Here is a tiny trained network, its code and every weight. The questions are about switching its units off for an input and a class, where a switched-off unit gives its printed mean instead of its output.

import numpy as np


def w(rows, s, z=0):
    codes = np.array(rows[::2]) - 128.0
    scale = np.full(codes.shape[1], s)
    scale[-1] = z or s
    return codes * scale


def norm(h):
    return h / np.sqrt((h * h).mean(-1, keepdims=True) + 1e-5)


def f(y):
    return y / 2 * (1 + np.tanh(0.7978845608 * (y + 0.044715 * y**3)))


def log_softmax(a):
    a = a - a.max(-1, keepdims=True)
    return a - np.log(np.exp(a).sum(-1, keepdims=True))


def net(x, mask):
    res = np.array(x, float).reshape(1, 4) / 4 @ E
    u = 0
    for l in range(3):
        y = f(norm(res) @ A[l][:, :-1].T + A[l][:, -1])
        res = res + np.where(mask[u : u + 10], y, B[l][:, -1]) @ B[l][:, :-1]
        u += 10
    return log_softmax(norm(res)[-1] @ U[:, :-1].T + U[:, -1])


A, B = {}, {}
E = w([
[178,151,146,158,48,165],'x0',
[167,103,212,218,71,104],'x1',
[2,136,144,181,182,188],'x2',
[152,56,190,46,131,157],'x3',
],0.0071)
A[0] = w([
[184,133,138,159,2,153,151],'0.n0',
[132,65,146,75,138,203,252],'0.n1',
[31,193,111,223,143,165,121],'0.n2',
[118,87,132,113,156,113,34],'0.n3',
[119,119,184,176,71,162,181],'0.n4',
[71,157,103,132,137,107,115],'0.n5',
[141,188,41,170,125,180,215],'0.n6',
[108,146,155,179,93,138,129],'0.n7',
[137,83,107,85,135,12,172],'0.n8',
[75,172,125,198,189,103,123],'0.n9',
],0.0077,0.0027)
B[0] = w([
[71,118,182,86,128,36,220],'0.n0',
[72,41,132,121,112,192,206],'0.n1',
[17,255,85,140,116,205,254],'0.n2',
[138,95,99,101,154,160,123],'0.n3',
[43,159,75,86,116,142,196],'0.n4',
[51,158,170,193,169,149,159],'0.n5',
[12,189,155,21,81,115,205],'0.n6',
[92,124,24,173,82,146,165],'0.n7',
[161,210,95,174,253,135,191],'0.n8',
[76,125,239,59,97,182,207],'0.n9',
],0.0055,0.0056)
A[1] = w([
[101,130,52,174,101,181,3],'1.n0',
[182,162,109,154,170,154,69],'1.n1',
[102,234,184,99,101,104,174],'1.n2',
[115,194,112,172,110,254,93],'1.n3',
[148,203,70,118,134,94,89],'1.n4',
[112,186,148,243,109,226,132],'1.n5',
[139,163,163,194,63,97,49],'1.n6',
[131,119,62,174,138,143,82],'1.n7',
[68,132,166,89,87,201,212],'1.n8',
[119,188,195,171,42,148,239],'1.n9',
],0.0082,0.0043)
B[1] = w([
[124,137,116,78,177,73,127],'1.n0',
[133,116,161,112,142,54,118],'1.n1',
[134,119,72,104,123,87,220],'1.n2',
[94,190,64,75,194,116,187],'1.n3',
[156,133,215,121,138,126,150],'1.n4',
[156,163,34,1,187,91,194],'1.n5',
[120,143,82,161,62,85,138],'1.n6',
[141,164,155,101,161,48,115],'1.n7',
[95,107,192,114,134,173,253],'1.n8',
[59,156,72,121,80,140,227],'1.n9',
],0.0097,0.0077)
A[2] = w([
[39,157,67,129,88,107,101],'2.n0',
[95,133,62,112,179,193,100],'2.n1',
[194,182,78,118,156,1,43],'2.n2',
[92,124,112,92,205,181,78],'2.n3',
[103,113,114,95,106,119,130],'2.n4',
[93,198,89,86,86,205,41],'2.n5',
[210,177,177,182,41,45,157],'2.n6',
[99,164,85,105,200,130,155],'2.n7',
[187,109,164,104,205,167,103],'2.n8',
[208,50,108,157,162,193,1],'2.n9',
],0.0086,0.0018)
B[2] = w([
[133,126,38,82,108,44,253],'2.n0',
[93,226,131,120,172,63,219],'2.n1',
[247,121,236,198,200,152,184],'2.n2',
[91,192,149,139,110,52,222],'2.n3',
[189,109,169,131,129,181,164],'2.n4',
[143,143,64,2,171,37,241],'2.n5',
[10,221,45,141,201,134,177],'2.n6',
[105,177,129,165,164,77,226],'2.n7',
[143,151,50,127,75,117,166],'2.n8',
[146,170,83,73,58,106,145],'2.n9',
],0.0083,0.0066)
U = w([
[10,214,66,21,191,77,206],'0',
[49,32,230,114,89,213,121],'1',
[227,193,135,187,229,53,90],'2',
[84,160,62,206,55,92,3],'3',
[188,77,100,59,45,134,140],'4',
],0.012,0.007)

Each question gives the input, the list of numbers given to net, and the class t.
The units are the neurons (one row each of A and B). Each row of codes is followed by its name. A weight is (code - 128) times the scale printed after its matrix; where a second scale follows, it is the last column's (A, B and U).
mask holds one flag per neuron, layer by layer. A switched-off neuron (its flag False) gives its mean, the last column of its row in B, instead of its output. The means were averaged over made-up inputs and are rounded, as every weight is.
A unit's drop is (log p(t) with every unit on - log p(t) with that unit switched off) / (log p(t) with every unit on - log p(t) with every unit switched off).
The circuit of an input: a set's keep is (log p(t) with only the set's units on - log p(t) with every unit switched off) / (log p(t) with every unit on - log p(t) with every unit switched off). Starting from the 12 units with the biggest drops (on a tie, the unit counted first), units are removed one at a time, each time the one whose removal leaves the highest keep (on an exact tie, the one counted first), for as long as the keep stays at least 0.8.
units of the circuit, in order: the units of the circuit, biggest drop first
top k neurons: the k neurons with the biggest drops, biggest first
k most important neurons of layer l: the k neurons of layer l with the biggest drops, biggest first
drop when u is switched off: that unit's drop, to one decimal
input [2,2,-8,-6], class 2: units of the circuit, in order : 2.n2; 0.n2
input [4,8,-5,8], class 1: units of the circuit, in order : 2.n5; 2.n0; 1.n5
input [4,7,-2,-5], class 3: top 2 neurons : 0.n0; 1.n6
input [-8,6,-5,-8], class 2: top neuron : 2.n2
input [-2,-1,0,7], class 1: 2 most important neurons of layer 1 : 1.n5; 1.n3
input [5,3,1,1], class 4: top 2 neurons : 0.n0; 0.n2
input [3,7,-2,5], class 4: 2 most important neurons of layer 2 : 2.n1; 2.n7
input [-2,0,-6,3], class 2: top 2 neurons : 0.n8; 1.n8
input [1,0,-2,1], class 2: top 3 neurons : 1.n8; 0.n9; 0.n0
input [3,8,6,8], class 1: top 2 neurons : 0.n2; 0.n8
input [-6,4,-1,5], class 4: top 2 neurons : 1.n3; 0.n2
input [-2,3,-6,5], class 2: 3 most important neurons of layer 0 : 0.n8; 0.n9; 0.n0
input [7,5,-1,4], class 4: 3 most important neurons of layer 2 : 2.n1; 2.n7; 2.n3
input [-5,2,-8,-7], class 2: top neuron : 2.n2
input [4,-5,0,5], class 1: top 3 neurons : 0.n2; 1.n5; 0.n1
input [0,-5,2,7], class 1: 2 most important neurons of layer 0 : 0.n2; 0.n1
input [3,2,-6,6], class 4: 2 most important neurons of layer 1 : 1.n8; 1.n9
input [6,3,0,2], class 4: 2 most important neurons of layer 0 : 0.n0; 0.n2
input [4,0,-5,8], class 1: 2 most important neurons of layer 0 : 0.n1; 0.n0
input [3,7,-5,4], class 3: 3 most important neurons of layer 0 : 0.n6; 0.n2; 0.n9
input [5,3,3,6], class 1: top neuron : 0.n2
input [7,-7,-7,1], class 4: drop when 2.n3 is switched off : 0.1
input [3,6,3,6], class 1: drop when 0.n2 is switched off : 0.6
input [1,8,1,6], class 1: drop when 0.n1 is switched off : 0.0
input [0,2,4,8], class 1: drop when 0.n2 is switched off : 0.1
input [6,4,-8,-6], class 3: 2 most important neurons of layer 0 : 0.n2; 0.n9
